Look-ups in named tables: a row name and a column name give one cell, copied from the table.

navu
|  | dumoti | resop | big | rapo | golafu | sisi | sepufib | fuvade | bupo |
|---|---|---|---|---|---|---|---|---|---|
| kosobib | 30 | 32 | 45 | 58 | 57 | 89 | 32 | 33 | 20 |
| zud | 25 | 18 | 56 | 41 | 68 | 27 | 19 | 18 | 66 |
| vumonep | 37 | 34 | 31 | 64 | 61 | 10 | 79 | 57 | 45 |
| rudokod | 72 | 25 | 63 | 39 | 27 | 56 | 48 | 64 | 10 |
| saf | 33 | 78 | 19 | 45 | 29 | 81 | 40 | 45 | 34 |
| nerinil | 37 | 10 | 71 | 45 | 67 | 44 | 15 | 28 | 54 |
| bim | 69 | 21 | 68 | 38 | 47 | 50 | 38 | 81 | 29 |
| dok | 27 | 55 | 33 | 57 | 45 | 92 | 34 | 30 | 26 |
| lim | 70 | 61 | 57 | 44 | 10 | 66 | 47 | 57 | 22 |

golafu of zud = 68
rapo of vumonep = 64
resop of rudokod = 25
sisi of zud = 27
rapo of bim = 38
golafu of dok = 45
big of bim = 68
fuvade of vumonep = 57
sepufib of dok = 34
resop of vumonep = 34
fuvade of saf = 45
resop of lim = 61
rapo of rudokod = 39
dumoti of saf = 33
fuvade of kosobib = 33
Row with the largest sisi: dok

zozire:
         sidifa    rav   sego  susip  moteba    sel   fini  zivemi
domolar   42154  55991  30479  55046   35731  60464  53960   64102
suna      61124  61207  49337  53943   30871  68824  69720   46967
val       48928  55976  58199  42601   66921  60979  71738   58853
vipaf     40002  44441  35597  50000   43859  67856  51450   81124
mevezam   61389  34334  53157  45721   54019  38037  67558   56398
posuvol   53091  29650  48018  44901   62727  59883  63639     635
gebu      56566  46832  47184  54474   66951  65094  35575   63832
nit       55810  54843  48006  50262   43406  58301  40222   58383
porogo    43313  55736  49676  45697   42309  57959  25706   50861
vipesof   47458  43708  54499  46627   44458  33551  61072   65534
goze      47682  52365  25293  51170   53020  40550  55816   58401
pogefuv   55192  34008  35960  44014   47000  47193  29438   47107
punulir   38330  68185  42737  46110   49826  50748  33186   41740
fadag     54041  23683  31877  48921   46231  51887  44805   39347

moteba of posuvol: 62727
fini of porogo: 25706
susip of gebu: 54474
rav of fadag: 23683
sel of fadag: 51887
sego of gebu: 47184
sidifa of vipesof: 47458
sidifa of pogefuv: 55192
fini of domolar: 53960
moteba of suna: 30871
sego of posuvol: 48018
sidifa of vipaf: 40002
fini of vipesof: 61072
sidifa of val: 48928
susip of porogo: 45697
sidifa of porogo: 43313
sel of porogo: 57959
sel of pogefuv: 47193
sel of vipesof: 33551

kofuruf:
|  | keb | poni | rigureg | bofaded | vebizul | lukopa | mopemi |
|---|---|---|---|---|---|---|---|
| ruvabes | 342 | 464 | 403 | 576 | 781 | 459 | 446 |
| kode | 213 | 409 | 337 | 586 | 851 | 391 | 397 |
| rudava | 574 | 434 | 593 | 631 | 688 | 435 | 429 |
| meni | 577 | 606 | 550 | 506 | 419 | 604 | 618 |
| mufe | 523 | 291 | 587 | 730 | 830 | 271 | 306 |
| fev | 715 | 350 | 684 | 721 | 718 | 348 | 356 |

fev, vebizul => 718
ruvabes, keb => 342
fev, poni => 350
kode, poni => 409
mufe, lukopa => 271
kode, bofaded => 586
kode, lukopa => 391
mufe, keb => 523
rudava, lukopa => 435
mufe, vebizul => 830
fev, rigureg => 684
rudava, bofaded => 631
meni, bofaded => 506
meni, poni => 606
ruvabes, rigureg => 403
meni, vebizul => 419
rudava, rigureg => 593
mufe, poni => 291
meni, mopemi => 618

Table ruparup
	rirut	vuboza	konog	mulagut
mab	7.136	4.223	4.146	4.777
doret	4.430	4.715	4.510	4.383
kife	4.685	4.463	0.627	0.547
dekiga	5.051	4.476	4.713	5.337
nolap	4.462	4.644	6.133	6.399
nupov	4.436	5.001	5.625	2.413
fegeba	5.712	4.575	4.384	4.889
nek	4.366	4.517	4.774	4.835
dobovo	5.976	3.252	4.963	6.272
ros	5.870	3.402	4.704	7.718
tozisi	1.777	4.790	4.897	4.458
vomima	4.563	4.693	7.102	7.062
vepu	5.497	4.540	4.511	4.780

What is the rirut of ros in ruparup? 5.870
What is the rirut of tozisi in ruparup? 1.777
What is the vuboza of kife in ruparup? 4.463
What is the vuboza of mab in ruparup? 4.223
What is the mulagut of kife in ruparup? 0.547
What is the konog of vepu in ruparup? 4.511
What is the rirut of nek in ruparup? 4.366
What is the rirut of nupov in ruparup? 4.436
Row with the largest vuboza: nupov

vip.tsv
	komagi	rut	pidubi	vuzaza
kezi	64.4	62.7	64.2	50.5
lanat	64.5	62.7	64.3	51.3
nedi	42.5	43.4	43.0	3.3
visisor	64.4	62.7	64.2	50.3
feso	67.2	65.0	66.9	56.7
mub	54.6	54.0	54.7	29.0
dat	55.9	55.2	56.0	32.1
vavev	74.2	71.2	73.7	72.1
gevaluf	76.3	73.3	75.7	76.4
mesi	75.6	72.9	75.2	74.3

komagi of feso is 67.2
pidubi of nedi is 43.0
pidubi of kezi is 64.2
pidubi of lanat is 64.3
vuzaza of gevaluf is 76.4
rut of visisor is 62.7
rut of mesi is 72.9
komagi of kezi is 64.4
vuzaza of kezi is 50.5
pidubi of vavev is 73.7
rut of lanat is 62.7
vuzaza of mesi is 74.3
komagi of nedi is 42.5
pidubi of visisor is 64.2
komagi of lanat is 64.5
rut of mub is 54.0
komagi of gevaluf is 76.3
pidubi of mub is 54.7
vuzaza of lanat is 51.3
rut of dat is 55.2

mikegov:
         robepot   fivep  lagalit
loso      -0.120   0.207    0.452
fafuz      0.390   0.699    0.246
pur        0.144  -0.436   -0.564
nidobi     0.020   0.179   -0.015
mubefe    -0.306   0.141    0.542
geganu    -0.109   0.050    0.184
kudogo    -0.112   0.295    0.383
suko      -0.087   0.680    0.392
fotifat    0.088  -0.128    0.059
nune       0.673  -0.113   -0.070
pobedu     0.294   0.287   -0.204

suko, robepot => -0.087
geganu, lagalit => 0.184
loso, lagalit => 0.452
mubefe, robepot => -0.306
kudogo, fivep => 0.295
mubefe, lagalit => 0.542
pur, lagalit => -0.564
fotifat, robepot => 0.088
kudogo, robepot => -0.112
nidobi, lagalit => -0.015
suko, lagalit => 0.392
fafuz, robepot => 0.390
loso, fivep => 0.207
fotifat, fivep => -0.128
nidobi, fivep => 0.179
fafuz, fivep => 0.699
pobedu, fivep => 0.287
pobedu, robepot => 0.294
fafuz, lagalit => 0.246
pobedu, lagalit => -0.204

